Below is a small trained network, with its code and all its weights. Each question gives an input and a class and asks what happens when units are switched off, that is, made to give their printed mean instead of their output.

import numpy as np


def w(rows, s, z=0):
    codes = np.array(rows[::2]) - 128.0
    scale = np.full(codes.shape[1], s)
    scale[-1] = z or s
    return codes * scale


def norm(h):
    return h / np.sqrt((h * h).mean(-1, keepdims=True) + 1e-5)


def f(y):
    return np.maximum(y, 0)


def log_softmax(a):
    a = a - a.max(-1, keepdims=True)
    return a - np.log(np.exp(a).sum(-1, keepdims=True))


def net(x, mask):
    res = np.array(x, float).reshape(1, 8) / 4 @ E
    u = 0
    for l in range(4):
        y = f(norm(res) @ A[l][:, :-1].T + A[l][:, -1])
        res = res + np.where(mask[u : u + 4], y, B[l][:, -1]) @ B[l][:, :-1]
        u += 4
    return log_softmax(norm(res)[-1] @ U[:, :-1].T + U[:, -1])


A, B = {}, {}
E = w([
[2,67,62],'x0',
[126,135,128],'x1',
[128,128,131],'x2',
[144,118,106],'x3',
[157,58,165],'x4',
[131,122,132],'x5',
[127,137,122],'x6',
[154,114,102],'x7',
],0.0076)
A[0] = w([
[160,33,164,85],'L0N0',
[198,111,2,142],'L0N1',
[226,176,185,22],'L0N2',
[225,143,85,5],'L0N3',
],0.0066,0.0022)
B[0] = w([
[141,175,1,206],'L0N0',
[101,221,146,232],'L0N1',
[193,31,139,252],'L0N2',
[105,59,203,189],'L0N3',
],0.0058,0.0027)
A[1] = w([
[148,182,168,42],'L1N0',
[161,179,42,149],'L1N1',
[89,100,68,106],'L1N2',
[177,11,120,252],'L1N3',
],0.012,0.0023)
B[1] = w([
[116,111,126,174],'L1N0',
[102,200,123,221],'L1N1',
[152,81,213,241],'L1N2',
[78,247,91,254],'L1N3',
],0.011,0.0054)
A[2] = w([
[254,160,134,225],'L2N0',
[169,65,107,128],'L2N1',
[128,90,71,35],'L2N2',
[87,58,85,4],'L2N3',
],0.0084,0.0018)
B[2] = w([
[1,169,91,252],'L2N0',
[60,115,80,128],'L2N1',
[126,110,68,129],'L2N2',
[138,13,200,158],'L2N3',
],0.0046,0.0039)
A[3] = w([
[98,123,202,172],'L3N0',
[172,126,118,4],'L3N1',
[254,147,141,138],'L3N2',
[214,145,155,175],'L3N3',
],0.014,0.0035)
B[3] = w([
[218,192,163,254],'L3N0',
[72,140,187,128],'L3N1',
[80,39,141,175],'L3N2',
[2,30,125,177],'L3N3',
],0.0095,0.0049)
U = w([
[74,7,143,125],'0',
[130,143,93,105],'1',
[154,135,132,127],'2',
[166,131,125,195],'3',
[176,121,115,225],'4',
[157,126,129,6],'5',
],0.015,0.0017)

Each question gives the input, the list of numbers given to net, and the class t.
The units are the neurons (one row each of A and B). Each row of codes is followed by its name. A weight is (code - 128) times the scale printed after its matrix; where a second scale follows, it is the last column's (A, B and U).
mask holds one flag per neuron, layer by layer. A switched-off neuron (its flag False) gives its mean, the last column of its row in B, instead of its output. The means were averaged over made-up inputs and are rounded, as every weight is.
A unit's drop is (log p(t) with every unit on - log p(t) with that unit switched off) / (log p(t) with every unit on - log p(t) with every unit switched off).
The circuit of an input: a set's keep is (log p(t) with only the set's units on - log p(t) with every unit switched off) / (log p(t) with every unit on - log p(t) with every unit switched off). Starting from the 12 units with the biggest drops (on a tie, the unit counted first), units are removed one at a time, each time the one whose removal leaves the highest keep (on an exact tie, the one counted first), for as long as the keep stays at least 0.8.
circuit, biggest first: the units of the circuit, biggest drop first
k most important neurons: the k neurons with the biggest drops, biggest first
k most important neurons of layer l: the k neurons of layer l with the biggest drops, biggest first
drop of u: that unit's drop, to one decimal
input [4,-5,6,3,6,1,7,-1], class 2: most important neuron : [L1N3]
input [-6,6,2,-2,4,-4,3,-3], class 0: 3 most important neurons : [L3N3; L3N2; L1N1]
input [-8,-4,8,-7,-4,3,-3,-6], class 0: circuit, biggest first : [L3N3; L1N3; L3N2]
input [-6,-4,-4,0,-3,-7,5,-1], class 0: circuit, biggest first : [L3N3; L1N3]
input [-3,-7,5,-6,7,-3,1,-2], class 1: circuit, biggest first : [L1N3; L1N2; L0N0]
input [4,2,-3,-5,1,1,-3,6], class 4: 2 most important neurons : [L1N2; L3N0]
input [5,-5,-5,0,4,0,-1,-8], class 4: 4 most important neurons : [L3N0; L1N2; L3N3; L2N0]
input [-8,-1,-3,3,-2,0,0,5], class 0: circuit, biggest first : [L3N3; L3N2]
input [-7,6,1,-7,-5,-6,-3,0], class 0: 3 most important neurons : [L3N3; L1N3; L0N2]
input [6,6,-6,-5,4,-2,7,5], class 2: 2 most important neurons : [L3N0; L1N2]
input [-8,-7,-7,1,2,2,8,-7], class 0: 3 most important neurons : [L3N3; L3N2; L1N1]
input [-7,-1,8,-2,5,7,-6,3], class 0: 3 most important neurons : [L3N3; L3N2; L1N1]
input [-4,-1,-6,-6,8,0,4,-2], class 1: 2 most important neurons : [L1N3; L1N2]
input [4,-2,1,2,5,3,3,4], class 1: circuit, biggest first : [L1N3]
input [5,-2,-8,8,5,-3,0,0], class 3: 2 most important neurons : [L1N3; L3N3]
input [1,5,-8,-4,7,1,-2,1], class 1: 2 most important neurons : [L1N3; L3N0]
input [5,8,-4,-3,4,-2,-5,6], class 5: 2 most important neurons of layer 1 : [L1N2; L1N3]
input [-2,-8,-6,-5,8,0,0,6], class 1: drop of L1N3 : -0.1
input [-1,3,6,-7,8,-5,-4,8], class 1: drop of L0N3 : 0.0
input [-8,7,5,-1,8,-6,-6,-7], class 0: circuit, biggest first : [L3N3]
input [-8,0,-4,0,4,-2,7,-6], class 0: drop of L3N3 : 0.6
